Here is a tiny trained network, its code and every weight. The questions are about switching its units off for an input and a class, where a switched-off unit gives its printed mean instead of its output.

import numpy as np


def w(rows, s, z=0):
    codes = np.array(rows[::2]) - 128.0
    scale = np.full(codes.shape[1], s)
    scale[-1] = z or s
    return codes * scale


def f(y):
    return np.maximum(y, 0)


def log_softmax(a):
    a = a - a.max(-1, keepdims=True)
    return a - np.log(np.exp(a).sum(-1, keepdims=True))


def net(x, mask):
    res = np.array(x, float).reshape(1, 7) / 4 @ E
    y = f(res @ A[0][:, :-1].T + A[0][:, -1])
    res = res + np.where(mask, y, B[0][:, -1]) @ B[0][:, :-1]
    return log_softmax(res[-1] @ U[:, :-1].T + U[:, -1])


A, B = {}, {}
E = w([
[93,98,254,78,50,122,202],'x0',
[43,231,210,204,169,121,126],'x1',
[56,159,107,199,76,211,51],'x2',
[28,127,73,203,181,150,232],'x3',
[68,76,176,116,239,174,99],'x4',
[144,22,195,249,156,52,130],'x5',
[192,124,199,168,45,181,177],'x6',
],0.0057)
A[0] = w([
[116,113,137,149,143,113,126,34],'N1',
[125,130,144,131,157,149,97,128],'N2',
[117,158,99,152,129,98,119,5],'N3',
[121,149,143,150,135,131,160,162],'N4',
[124,114,132,112,125,121,95,120],'N5',
[132,113,126,136,126,110,140,130],'N6',
[149,182,120,82,101,151,126,155],'N7',
[141,109,111,135,130,102,116,75],'N8',
[109,127,126,167,94,125,125,86],'N9',
[126,90,131,124,129,164,137,12],'N10',
[152,194,120,72,93,147,122,162],'N11',
[200,133,142,33,205,98,146,132],'N12',
[132,131,166,135,113,144,116,51],'N13',
[131,102,126,119,101,128,147,42],'N14',
[133,118,199,138,105,118,125,166],'N15',
[142,69,155,78,93,192,164,131],'N16',
[137,105,123,105,119,129,89,135],'N17',
[150,119,103,162,127,139,138,79],'N18',
[130,108,142,142,144,135,150,177],'N19',
[72,128,156,126,188,141,156,135],'N20',
[118,125,133,109,117,90,143,181],'N21',
[55,188,178,38,101,131,103,160],'N22',
[113,120,117,135,118,136,138,38],'N23',
[130,116,136,125,150,121,132,219],'N24',
[92,155,144,90,101,125,118,168],'N25',
[116,135,147,133,113,122,127,52],'N26',
[143,61,117,70,126,133,48,159],'N27',
[150,133,120,99,157,102,143,95],'N28',
[138,118,253,140,89,115,126,183],'N29',
[140,70,152,87,103,169,146,175],'N30',
[158,138,119,127,99,125,116,129],'N31',
[33,111,164,123,222,155,166,223],'N32',
[130,101,129,140,125,129,136,129],'N33',
[134,142,117,122,116,140,125,86],'N34',
[134,122,174,136,115,122,126,162],'N35',
[123,157,141,164,181,198,35,152],'N36',
[119,127,172,130,104,131,127,70],'N37',
[146,93,165,95,111,157,147,116],'N38',
[136,106,116,97,150,132,122,167],'N39',
[115,124,165,127,105,133,129,74],'N40',
[127,124,124,122,117,129,142,152],'N41',
[139,83,121,89,132,131,72,190],'N42',
[162,96,119,109,138,117,89,8],'N43',
[145,179,118,94,111,137,131,89],'N44',
[95,121,134,117,137,119,140,139],'N45',
],0.016,0.0023)
B[0] = w([
[124,133,124,140,78,117,148,150],'N1',
[129,148,138,147,160,141,135,155],'N2',
[128,87,140,110,171,153,128,155],'N3',
[103,112,93,117,139,117,91,168],'N4',
[102,142,108,130,143,116,114,148],'N5',
[143,119,113,136,151,138,106,148],'N6',
[59,81,153,117,116,102,150,193],'N7',
[157,133,138,155,133,129,114,152],'N8',
[145,116,104,117,172,103,117,163],'N9',
[107,134,137,155,124,123,115,141],'N10',
[44,81,155,125,104,97,165,206],'N11',
[247,173,142,145,147,47,130,229],'N12',
[145,108,146,130,134,100,145,155],'N13',
[131,131,145,135,131,158,128,150],'N14',
[171,134,122,135,132,61,134,196],'N15',
[131,50,185,137,118,194,160,196],'N16',
[69,149,120,125,135,99,135,162],'N17',
[113,153,116,92,188,133,114,152],'N18',
[134,114,101,117,121,144,97,160],'N19',
[83,106,78,181,106,119,103,199],'N20',
[127,156,134,131,158,129,111,161],'N21',
[60,220,170,156,141,190,118,215],'N22',
[147,127,122,127,135,130,114,137],'N23',
[119,121,115,142,139,129,122,155],'N24',
[86,152,149,136,144,157,132,171],'N25',
[137,143,136,126,124,119,129,144],'N26',
[55,169,59,119,102,45,109,204],'N27',
[155,153,163,158,121,99,122,165],'N28',
[225,129,126,129,117,12,134,245],'N29',
[89,62,142,107,151,170,159,187],'N30',
[73,111,113,127,150,111,132,165],'N31',
[89,96,62,252,85,103,60,249],'N32',
[142,116,119,131,108,143,117,147],'N33',
[113,116,129,117,134,134,139,144],'N34',
[151,130,127,135,130,83,133,173],'N35',
[159,199,198,185,139,186,121,211],'N36',
[177,140,136,132,132,106,136,165],'N37',
[173,83,125,87,115,139,154,176],'N38',
[148,118,136,148,124,98,121,164],'N39',
[173,138,133,128,130,117,128,161],'N40',
[108,118,123,120,167,139,126,143],'N41',
[81,147,77,120,129,66,113,183],'N42',
[132,149,108,124,108,84,117,165],'N43',
[87,94,163,127,108,118,146,173],'N44',
[124,106,120,152,135,116,125,155],'N45',
],0.031,0.012)
U = w([
[227,80,99,50,176,133,156,119],'0',
[173,171,134,71,93,155,148,4],'1',
[69,101,130,144,124,239,110,150],'2',
[148,114,68,139,127,42,116,168],'3',
[154,123,198,61,155,117,200,156],'4',
[81,140,101,53,130,133,148,136],'5',
[165,254,127,154,184,145,84,121],'6',
],0.0076,0.0022)

Each question gives the input, the list of numbers given to net, and the class t.
The units are the neurons (one row each of A and B). Each row of codes is followed by its name. A weight is (code - 128) times the scale printed after its matrix; where a second scale follows, it is the last column's (A, B and U).
mask holds one flag per neuron, in row order. A switched-off neuron (its flag False) gives its mean, the last column of its row in B, instead of its output. The means were averaged over made-up inputs and are rounded, as every weight is.
A unit's drop is (log p(t) with every unit on - log p(t) with that unit switched off) / (log p(t) with every unit on - log p(t) with every unit switched off).
The circuit of an input: a set's keep is (log p(t) with only the set's units on - log p(t) with every unit switched off) / (log p(t) with every unit on - log p(t) with every unit switched off). Starting from the 12 units with the biggest drops (on a tie, the unit counted first), units are removed one at a time, each time the one whose removal leaves the highest keep (on an exact tie, the one counted first), for as long as the keep stays at least 0.8.
units of the circuit, in order: the units of the circuit, biggest drop first
most important unit: the unit with the biggest drop
k most important neurons: the k neurons with the biggest drops, biggest first
drop when u is switched off: that unit's drop, to one decimal
input [-8,4,0,7,0,0,4], class 2: 2 most important neurons -> N12, N29
input [-5,4,5,4,0,-4,5], class 2: most important unit -> N12
input [-8,8,7,7,8,-5,-5], class 2: units of the circuit, in order -> N12, N29
input [-6,2,-1,-8,1,8,-4], class 6: 3 most important neurons -> N36, N32, N11
input [0,-3,6,7,6,2,-4], class 2: 2 most important neurons -> N29, N12
input [-4,-7,8,3,-3,-5,3], class 5: 2 most important neurons -> N32, N22
input [-3,3,6,1,8,3,-8], class 6: 4 most important neurons -> N36, N16, N11, N30
input [0,-4,-6,6,-1,-7,-1], class 4: 2 most important neurons -> N32, N27
input [-2,-1,1,-2,-4,-4,3], class 5: 2 most important neurons -> N32, N36
input [-2,-1,-7,-4,-2,-7,2], class 4: 2 most important neurons -> N32, N12
input [0,2,6,0,3,-6,-8], class 2: 2 most important neurons -> N12, N29
input [5,1,-2,6,-8,-1,1], class 4: 3 most important neurons -> N32, N27, N20
input [-6,0,6,-8,2,-5,1], class 5: 2 most important neurons -> N11, N27
input [-4,-4,7,-5,7,-5,-7], class 6: units of the circuit, in order -> N36
input [1,-3,4,7,1,1,5], class 2: 2 most important neurons -> N29, N12
input [5,-5,-8,0,-4,-1,4], class 0: drop when N38 is switched off -> 0.1
input [-6,1,-6,2,-7,8,-8], class 6: drop when N29 is switched off -> 0.2
input [-4,-3,6,6,-8,8,-4], class 0: drop when N22 is switched off -> 0.2
input [-4,-3,8,2,-7,0,-6], class 2: drop when N29 is switched off -> 0.4
input [-1,-4,-2,0,-3,8,6], class 0: most important unit -> N32
